After every row comes roughly how far along a hidden order it lies, from 0 to 10.
-0.48 -0.31 -0.33 -0.01 -0.90 +0.79 -0.38 -0.84 -0.86 +0.17 -0.26 +0.51 +0.33 +0.17 +0.44 +0.32 -0.32 -0.33 -0.32 -5.73 +0.33 -0.40 +0.25 +0.49 +0.52 -0.45 +0.44 -0.58 -0.06 -0.80 -0.25 +0.37 -0.25 -0.79 -0.39 +0.19 -0.73 +0.20 +1.24 +0.18 +0.01 +0.50 : 6
+0.03 +0.57 -0.30 -0.41 -1.65 +0.19 -0.33 -0.21 +0.68 +4.84 -1.07 +0.06 +0.36 +0.74 +0.08 +1.29 +2.69 -0.61 +1.11 +3.60 -1.15 -1.78 +0.25 -1.03 +0.18 +2.22 -0.55 -0.09 +0.50 +1.33 +0.93 -0.10 +0.25 -0.65 +1.62 -1.02 +0.02 +1.46 -1.22 -0.01 +0.10 -0.07 : 1
-3.10 +0.19 -1.29 -0.22 -0.26 +3.36 -0.81 -0.23 -1.49 +2.00 -0.80 -0.31 +1.52 -0.18 -1.01 -1.16 -0.70 -0.18 -0.30 -9.36 -0.69 -2.65 +1.57 +2.34 +1.49 -0.33 +1.46 -2.31 +0.17 -1.22 +0.01 +0.34 -0.45 -1.32 +2.91 +0.15 -1.88 +0.46 +3.79 +0.20 +0.26 +0.64 : 10
-2.24 +0.59 -0.39 -0.45 -1.49 +0.16 -0.13 +0.17 +1.10 +3.93 +0.31 -0.43 -0.18 +0.49 -1.77 -0.09 +1.04 +0.11 +0.48 +4.59 -1.27 -1.60 +1.34 -0.08 +0.68 +1.54 -0.03 -0.54 -0.12 +1.89 +1.23 +0.05 +0.23 +0.51 +2.17 +0.48 +0.42 +0.36 -0.30 -0.36 +0.06 -0.01 : 9
-0.33 +0.85 +0.00 -0.75 -2.40 -1.06 -0.49 +0.29 +1.28 +4.72 -0.32 -0.11 +0.04 +0.63 -1.50 -0.42 +2.70 -0.26 +0.85 +7.77 -0.61 -1.76 +0.50 -1.38 +0.02 +1.96 -0.98 +0.08 +1.76 +2.24 +1.70 -1.04 +0.06 +0.44 +1.74 -0.78 +0.50 +1.34 -1.93 -0.38 +0.03 +0.73 : 2
-1.33 +0.11 -0.38 -0.87 -1.08 +0.50 -0.95 -0.43 -0.52 +1.35 -0.30 -0.10 +0.39 +0.62 -0.94 -1.00 +0.79 -0.51 -0.21 -4.14 +0.44 -2.08 +0.99 +0.15 +0.50 +0.79 -0.01 -0.96 -0.48 -0.13 +0.41 -0.31 -0.57 -1.20 +1.07 -0.24 -0.84 +0.91 +0.81 +0.02 +0.09 +1.58 : 1
-0.41 +0.10 +0.32 -0.93 -0.39 -0.91 -0.49 -0.26 +0.14 +1.12 +0.30 +0.19 -0.26 +0.58 -0.83 -0.82 +1.03 -0.27 -0.21 -1.44 +0.87 -1.07 +0.41 -0.65 +0.17 +0.75 -0.26 +0.25 -0.11 +0.39 +0.91 -0.54 -0.41 -0.33 -0.59 -0.05 +0.11 +0.57 -0.01 -0.11 -0.06 +1.36 : 1
+0.13 +0.28 -0.02 -0.74 -1.42 -0.54 -0.88 +0.46 -0.17 +1.94 -0.51 +0.39 +0.36 +0.44 -0.59 -1.67 +1.66 -0.50 -0.10 +0.82 +0.51 -1.54 +0.00 -0.59 -0.19 +0.99 -0.73 -0.15 -0.21 +0.49 +0.72 -1.35 -0.28 -0.11 +0.33 -0.96 -0.11 +1.17 -0.55 -0.02 +0.04 +1.32 : 0
+0.53 +0.58 +0.09 -0.19 -0.33 -1.67 +0.21 +0.40 +1.50 +2.95 +0.59 +0.32 -0.31 -0.14 -1.36 -0.96 +0.94 +0.32 +0.30 +8.09 -0.02 +0.02 -0.05 -1.12 -0.56 +0.26 -0.42 +0.35 -1.20 +1.97 +1.29 -0.78 +0.12 +2.23 +0.22 +0.48 +0.92 +0.23 -1.64 -0.48 -0.02 -0.12 : 9
-2.64 +0.46 -0.73 -0.63 +0.10 +1.11 -1.17 -0.21 -0.86 +1.18 +0.26 -0.19 +0.90 -0.25 -2.15 -3.08 -0.51 +0.24 -0.80 -4.66 +0.54 -1.62 +1.48 +1.19 +0.68 -0.69 +0.88 -1.67 -1.25 -0.27 +0.73 -0.87 -0.76 +0.71 +1.84 +0.44 -1.49 +0.45 +1.78 -0.05 +0.17 +1.34 : 9

Part 2:
+0.36 -0.65 +0.70 -0.03 +1.85 -0.51 -1.60 -0.06 +0.63 -0.56 +0.30 +0.35 +0.79 +0.48 +4.49 +1.83 : 10
+0.32 -0.26 +0.43 +0.90 +0.93 -0.15 -0.74 +0.48 +0.20 -0.25 +0.44 +0.10 +0.46 +0.30 +0.92 +0.85 : 1
+0.26 -0.19 +0.19 -0.02 +0.59 -0.17 -0.98 +0.00 +0.09 -0.16 +0.21 +0.14 +0.35 +0.10 +6.35 +0.50 : 6
+0.10 -0.01 +0.03 +0.89 +0.26 +0.14 +0.58 +0.31 +0.34 +0.03 +0.15 +0.12 -0.29 +0.08 +1.05 +0.47 : 5
+0.43 -0.29 +0.77 +0.27 +1.77 -0.21 -0.38 +0.20 +0.74 -0.26 +0.65 +0.35 +0.51 +0.20 +0.64 +0.75 : 3
+0.19 -0.02 +0.20 +1.10 +0.59 +0.01 +0.47 +0.37 +0.24 -0.05 +0.34 +0.11 +0.22 +0.26 +0.58 +0.08 : 1
+0.33 -0.31 +1.31 -0.01 +1.78 -0.30 +0.36 +0.13 +1.19 -0.33 +0.39 +0.24 +0.48 +0.26 +0.51 +0.70 : 6
+0.24 -0.11 +0.76 +0.65 +1.01 -0.25 +0.24 +0.25 +0.82 -0.25 +0.33 +0.19 +0.25 +0.11 +0.11 +0.47 : 4
-0.23 +0.54 -0.22 +0.77 -0.41 +0.52 +2.34 +0.39 +0.18 +0.35 -0.14 +0.32 -0.21 -0.25 +0.83 -0.77 : 4
+0.26 -0.19 +0.24 +0.94 +0.68 +0.01 +0.19 +0.55 +0.16 -0.06 +0.31 +0.13 +0.30 +0.20 +0.21 +0.27 : 0
+0.21 -0.01 +0.63 +0.19 +1.40 -0.07 +0.20 +0.15 +0.73 -0.06 +0.44 +0.37 +0.24 +0.20 +1.15 +0.31 : 4
+0.22 -0.22 +0.59 +1.05 +1.00 -0.14 +0.09 +0.33 +0.43 -0.19 +0.18 +0.07 +0.59 +0.22 +0.24 +0.39 : 3
+0.40 -0.43 +0.44 +0.58 +1.19 -0.27 -1.31 +0.17 +0.32 -0.26 +1.08 +0.01 +0.52 +0.34 +1.69 +1.67 : 6
+0.27 -0.18 +0.41 +0.56 +0.88 -0.10 +0.10 +0.28 +0.62 -0.12 +0.43 +0.26 +0.35 +0.16 +1.44 +0.65 : 5
+0.29 -0.21 +0.32 -0.14 +1.03 -0.22 -0.94 +0.03 +0.31 -0.16 +0.38 +0.40 +0.33 +0.19 +4.66 +0.46 : 4
+0.52 -0.30 +0.76 +0.10 +1.97 -0.28 -0.73 +0.08 +0.73 -0.37 +0.59 +0.43 +0.49 +0.49 +1.57 +1.02 : 5
+0.16 -0.03 +0.34 +0.54 +0.42 -0.04 +0.16 +0.14 +0.26 -0.05 +0.32 +0.23 +0.19 +0.14 +1.64 +0.16 : 3
+0.40 -0.70 +0.36 +0.71 +1.07 -0.25 -0.99 +0.33 +0.32 -0.26 +0.58 +0.11 +0.57 +0.41 +1.28 +1.19 : 5
+0.12 +0.05 +0.29 +0.57 +0.85 +0.15 +0.25 +0.37 +0.20 -0.04 +0.65 +0.18 +0.14 +0.11 +0.69 +0.18 : 1
+0.36 -0.38 +0.57 +0.92 +1.41 -0.26 -0.90 +0.18 +0.23 -0.30 +0.55 +0.06 +0.63 +0.32 +0.50 +1.48 : 7
+0.57 -0.74 +0.65 -0.15 +1.81 -0.63 -2.32 -0.04 +0.55 -0.65 +0.74 +0.19 +0.88 +0.39 +6.30 +1.60 : 10
+0.11 +0.01 +0.16 +0.75 +0.45 +0.00 -0.01 +0.20 +0.07 -0.06 +0.65 +0.14 +0.08 +0.14 +2.84 +0.34 : 2
-0.22 +0.37 -0.22 +1.33 -0.57 +0.43 +1.77 +0.58 -0.01 +0.29 -0.15 +0.06 -0.25 -0.09 +0.05 -0.53 : 3
-0.06 +0.31 +0.01 +0.68 -0.14 +0.35 +1.03 +0.36 +0.23 +0.20 +0.13 +0.18 -0.08 +0.04 +0.35 -0.22 : 3
+0.39 -0.61 +0.47 +0.33 +2.01 -0.36 -1.10 +0.16 +0.44 -0.38 +0.74 +0.23 +0.63 +0.44 +2.22 +1.23 : 5
+0.36 -0.34 +0.30 +0.83 +1.11 -0.24 -1.00 +0.18 +0.33 -0.25 +0.54 +0.08 +0.54 +0.32 +1.77 +1.29 : 5
+0.06 +0.06 +0.07 +0.55 +0.30 +0.14 +0.89 +0.19 +0.30 +0.05 -0.08 +0.20 +0.13 +0.12 +1.81 +0.18 : 7
+0.08 -0.03 +0.05 +1.47 -0.04 +0.02 +0.79 +0.29 +0.72 -0.04 +0.10 +0.04 +0.21 +0.07 -0.49 +0.61 : 7

Part 3:
-2.61 +0.17 -1.11 -0.42 +0.29 +0.34 +0.19 +0.94 -0.21 -0.82 -0.24 -0.41 -0.10 +0.45 -0.50 -0.08 +0.25 -0.78 +0.47 : 7
+3.52 +0.41 -2.53 -2.04 +2.33 +0.36 -1.94 +0.24 -1.16 +2.72 +0.18 -0.30 +2.28 -0.41 +0.83 -0.27 +0.23 -1.74 +0.00 : 4
-0.96 +0.16 -2.36 -2.43 +3.14 +0.73 -2.27 +0.64 -1.27 +1.78 -0.24 -0.33 +2.63 -0.26 +0.56 -0.49 +0.47 -2.18 -0.14 : 4
-1.55 +0.23 +0.39 +0.22 -1.36 -0.35 +0.87 +1.42 +0.66 -0.88 -0.90 -0.98 -1.04 +1.15 -1.03 +0.15 +0.29 -1.66 +0.00 : 10
+3.11 +0.46 -1.34 +0.49 -0.05 +0.85 +0.65 +0.54 -2.02 -0.98 +0.24 +1.07 +1.34 -0.11 -0.57 -0.30 +0.19 +0.83 +1.13 : 0
-8.47 +0.41 -3.74 +0.86 +0.22 +0.49 +0.77 -0.10 +0.59 -2.54 +0.11 -0.44 -3.35 +1.44 +0.77 -0.13 +0.84 +1.32 +0.52 : 2
-9.99 +0.37 -3.41 +0.14 +0.75 +0.75 +0.31 +0.18 +0.27 -2.72 -0.20 -0.39 -2.29 +1.37 +0.51 -0.33 +0.97 +0.59 +0.35 : 3
+3.25 -0.55 -0.48 +1.45 +0.66 -0.43 -1.43 +0.50 -0.18 +0.10 -0.26 -0.39 -0.10 +0.35 -0.34 +0.14 +0.21 -0.03 +0.02 : 1
-3.45 +0.15 -1.04 -0.81 +0.49 +0.26 -0.13 +0.99 +0.05 -0.44 -0.38 -0.72 -0.12 +0.60 -0.47 -0.07 +0.29 -1.30 +0.26 : 8
+3.05 -0.59 -0.80 +0.88 +1.28 -0.35 -1.75 +0.53 -0.31 +0.40 -0.16 -0.33 +0.28 +0.15 -0.16 +0.09 +0.19 -0.18 +0.02 : 1
+0.51 +0.24 -0.24 -0.42 +0.20 +0.32 -0.10 +1.14 -0.80 -0.24 -0.51 -0.18 +1.11 +0.37 -0.61 -0.17 +0.33 -1.30 +0.31 : 6
+4.12 -0.38 -0.90 +0.51 +1.12 -0.13 -1.63 +0.45 -0.70 +0.85 -0.06 -0.18 +0.87 -0.05 +0.03 +0.04 +0.14 -0.35 +0.09 : 1
-0.13 +0.50 -3.16 -1.47 +1.88 +0.51 -1.33 +0.03 -0.75 +1.35 +0.27 -0.24 +0.74 +0.00 +0.95 -0.31 +0.50 -0.91 +0.03 : 4
+0.41 +0.29 -1.90 -0.65 +0.81 +0.70 +0.23 +0.46 -1.12 -0.28 +0.65 +0.26 +0.75 -0.27 -0.30 -0.09 -0.15 +0.14 +1.23 : 4
+1.94 +0.41 -2.51 +0.84 -0.54 -0.04 +0.54 +0.14 -0.12 -0.26 +0.29 -0.17 -1.41 +0.44 +0.06 +0.13 +0.24 +0.55 +0.55 : 4
-7.13 +0.22 -1.79 +0.28 +0.17 +0.39 +0.31 +0.70 +0.32 -2.13 -0.56 -0.58 -1.68 +1.28 -0.06 -0.18 +0.70 -0.29 +0.21 : 5
-2.20 -0.82 -0.40 +0.37 +1.78 -0.12 -1.96 +1.05 +0.04 -0.46 -0.65 -0.71 +0.42 +0.46 -0.52 -0.05 +0.31 -1.06 -0.21 : 3
-2.01 -0.24 -1.90 -0.04 +1.60 +0.13 -1.60 +0.43 -0.20 -0.12 -0.27 -0.49 -0.03 +0.48 +0.24 -0.14 +0.50 -0.58 -0.05 : 3
+0.82 +0.29 -1.07 -0.10 -0.78 -0.21 +0.83 +0.63 +0.42 +0.16 +0.10 -0.73 -1.27 +0.52 -0.36 +0.25 -0.04 -0.49 +0.53 : 9
-7.27 -0.26 -2.27 +0.08 +1.83 +0.53 -1.02 +0.53 -0.07 -1.88 -0.33 -0.41 -0.75 +0.90 +0.16 -0.31 +0.68 -0.02 +0.16 : 2
-1.33 +0.17 -3.29 -1.77 +1.95 +0.63 -0.30 +0.08 -0.55 +0.98 +1.40 -0.15 +0.22 -0.71 +0.40 +0.10 -0.51 +0.50 +1.32 : 7
-0.89 +0.23 -2.80 -0.97 +1.21 +0.62 +0.18 +0.17 -0.64 +0.17 +1.19 +0.02 -0.11 -0.38 +0.07 +0.08 -0.37 +0.85 +1.35 : 5
-1.75 +0.26 -0.78 +0.09 -0.44 -0.07 +0.32 +0.95 +0.30 -0.83 -0.64 -0.77 -0.88 +0.95 -0.48 +0.03 +0.42 -1.07 +0.07 : 8
+5.11 -0.39 -1.26 +0.97 +0.74 -0.65 -1.61 +0.18 +0.09 +1.29 -0.05 -0.52 -0.39 +0.23 +0.16 +0.27 +0.17 -0.33 -0.04 : 2
-2.07 -0.51 -1.68 +0.71 +1.36 +0.04 -1.21 +0.42 -0.02 -0.80 -0.05 -0.39 -0.76 +0.48 -0.08 +0.01 +0.33 +0.22 +0.24 : 2
+0.74 -0.46 -1.69 -0.05 +1.58 -0.05 -0.95 +0.28 -0.24 +0.69 +0.71 -0.35 -0.13 -0.24 -0.06 +0.20 -0.28 +0.42 +0.77 : 4

Part 4:
-0.11 +5.93 +0.76 -0.54 -6.09 -0.31 -1.34 +0.95 -0.76 -0.66 -0.12 -2.41 -0.88 +0.63 +1.95 -0.14 +0.03 -5.37 -0.68 +3.37 -2.67 +1.78 +3.81 +0.65 -4.36 +0.34 +3.76 +1.02 -0.14 -1.21 -2.14 -1.70 -1.95 -5.23 +1.00 +2.80 +1.20 -2.17 -0.68 -2.52 -0.02 -1.09 +0.61 -0.79 -1.26 -0.96 -2.35 : 7
+0.43 +6.95 -1.24 +1.01 +1.13 +0.31 -1.17 -0.44 +0.34 +1.18 +0.14 -3.46 +0.44 +1.94 +0.68 +0.49 +0.01 +2.94 +0.59 +1.74 -0.84 -9.99 +2.73 -1.56 -2.01 -4.95 -0.25 +3.84 +0.47 +1.97 -3.36 -0.96 -1.57 +1.20 +2.16 +0.93 +3.63 -3.82 -0.51 -5.09 +0.77 +4.03 +0.91 +2.43 -1.77 +2.90 +0.96 : 4
+1.10 +3.00 -0.88 -1.71 -7.32 -0.58 +1.04 -1.08 +0.26 -0.79 -0.03 -2.16 -0.49 +1.21 +0.08 +0.55 +0.09 -0.01 -0.86 -0.29 -1.29 -2.80 +0.01 -1.49 -0.96 -0.75 -1.57 +1.79 -0.69 +0.39 -2.62 +0.22 -1.46 -5.56 +1.60 +1.89 +1.51 -1.67 -0.32 +5.21 +1.09 +1.17 -0.61 -0.97 -0.40 -1.28 +3.37 : 2
+0.12 +3.06 -0.44 -2.79 +4.15 +1.23 -1.30 +0.86 -0.37 +0.73 -0.03 -1.50 +1.74 -2.22 -0.68 +0.62 +0.05 -3.12 +0.13 -0.16 +0.40 +6.04 +2.37 +0.52 +3.55 +0.70 +2.55 -0.42 +0.09 -3.67 -1.44 +0.12 +2.26 -5.26 -1.25 -0.48 +1.48 +1.29 +0.42 -0.78 +2.26 +2.46 +2.27 +0.47 +2.16 -0.76 -1.01 : 7
+0.15 +5.09 -1.37 +0.14 -5.17 -0.25 +1.06 -0.47 +0.80 +1.37 +0.05 -3.37 -0.47 +0.69 +0.28 +0.35 +0.05 -4.90 -0.47 +0.25 -1.44 +0.08 -1.00 -1.82 -0.63 +5.40 +2.23 +1.29 +0.16 +4.66 -2.56 -1.28 -0.64 -8.85 +1.38 -1.70 +0.86 -1.89 +0.45 +1.32 +1.92 +0.86 +1.78 +0.27 -0.95 -0.71 -1.10 : 3
-0.35 -3.20 -0.76 -2.06 +2.80 +1.01 -0.99 -1.08 -0.43 +0.09 +0.08 -3.07 +3.94 +3.05 +1.54 +0.53 +0.07 -2.43 -0.58 +0.05 +0.30 -1.62 +1.96 -0.27 +0.52 +4.52 +0.09 +2.79 -0.18 -4.85 -1.05 -0.82 -0.38 +1.98 -1.47 -1.94 +1.82 -1.79 +1.45 +0.75 +2.15 +1.98 -0.31 +0.42 +0.58 -0.03 +4.23 : 8
+0.03 +1.47 -1.08 -0.08 -0.33 -0.18 -0.37 -0.34 -0.09 -0.28 +0.04 -1.36 -1.09 +0.45 +0.58 -0.25 +0.13 -2.55 -0.24 -0.25 -1.46 -2.57 +1.20 -0.64 +0.30 +0.67 +0.89 +1.25 -0.16 -1.45 -0.98 -0.24 -0.45 +0.51 -0.67 -0.02 +0.40 -0.66 +0.47 +1.86 -0.15 +0.72 +0.79 -0.15 +0.42 -0.78 -0.55 : 7
+0.29 -1.39 -0.63 -2.72 -6.34 +0.14 -0.75 -0.45 +0.03 -1.23 +0.03 -1.82 -0.10 +0.92 +0.87 -0.19 +0.20 -2.88 -1.04 -1.16 -1.60 -0.84 +1.47 -0.82 -0.71 -1.13 +1.15 +0.04 -0.20 +0.66 -1.47 +0.64 -0.73 +0.45 -1.17 +1.00 +0.83 +2.17 -0.13 +3.67 +0.74 +0.02 +0.82 -0.52 +0.42 -1.15 +2.47 : 6
+0.49 +1.76 -0.69 -0.35 -1.52 +1.06 -0.84 -0.28 -0.75 -2.37 +0.47 -2.56 -0.50 +2.35 +0.02 -0.17 +0.07 -1.64 -0.84 +1.70 -0.64 -1.73 -0.60 -0.06 -0.84 -4.61 +0.61 +0.19 -0.27 -1.83 -1.70 +0.04 -0.97 -2.44 -0.64 -0.16 +0.24 +2.25 +0.21 +2.34 +0.08 +1.59 -1.13 +0.30 +0.18 +0.30 +3.00 : 0
+0.14 -3.49 -1.37 +0.97 -5.18 -0.61 -1.28 -0.22 +1.01 +0.39 -0.26 -3.86 -0.91 -0.58 +0.44 +0.41 -0.03 +2.40 -0.38 +0.29 -2.14 -0.72 -0.48 -1.39 +1.00 -4.48 +0.31 +2.96 +0.29 +0.06 -2.17 +1.32 -3.02 -4.43 +1.47 -0.35 +0.03 -1.65 -0.53 -0.37 +3.17 +0.84 +2.56 +0.35 -0.63 +0.00 -1.60 : 9
+0.74 -0.06 +0.70 +1.36 -4.41 +0.10 -0.47 -1.56 +0.12 -0.64 -0.23 -2.72 +0.17 -6.14 +0.16 +0.71 +0.13 -3.60 -0.03 -0.17 -1.59 -3.57 -1.72 +0.64 -1.49 -1.08 -0.01 +2.16 -0.03 +2.19 -2.26 +1.29 -2.00 -2.18 -1.79 +0.13 +1.15 -0.10 -1.14 +2.72 +1.21 +0.77 +2.27 -0.27 -1.09 -1.12 +0.90 : 6
+0.92 -2.52 -1.40 +3.63 -0.89 +1.80 -0.63 -0.02 +1.19 +1.39 +0.12 +8.58 +2.89 -1.07 -0.49 -0.37 -0.06 -4.00 -0.79 +2.08 +2.84 -2.06 +3.70 -1.62 -2.59 +3.62 -1.11 +4.78 +0.67 -0.12 +1.73 -0.13 -2.30 -3.30 +1.87 +1.32 +4.89 -1.44 -4.18 +2.33 -0.58 +3.14 +0.90 -0.32 -0.18 +1.66 +0.09 : 9
+0.77 -7.10 +1.45 -4.32 -6.08 +1.04 -1.21 -1.66 -0.01 -1.99 +0.00 -2.78 -2.00 +4.08 +1.60 -0.53 +1.09 -2.94 +2.47 -0.38 -2.53 +2.89 +1.86 -0.93 -3.25 +7.52 +0.36 +1.86 +0.12 -2.92 -1.65 -0.08 +0.27 -1.04 -1.49 +0.79 +1.34 +4.23 -0.55 +9.99 +2.13 -1.42 +1.71 +1.45 -1.07 -1.52 +0.68 : 10
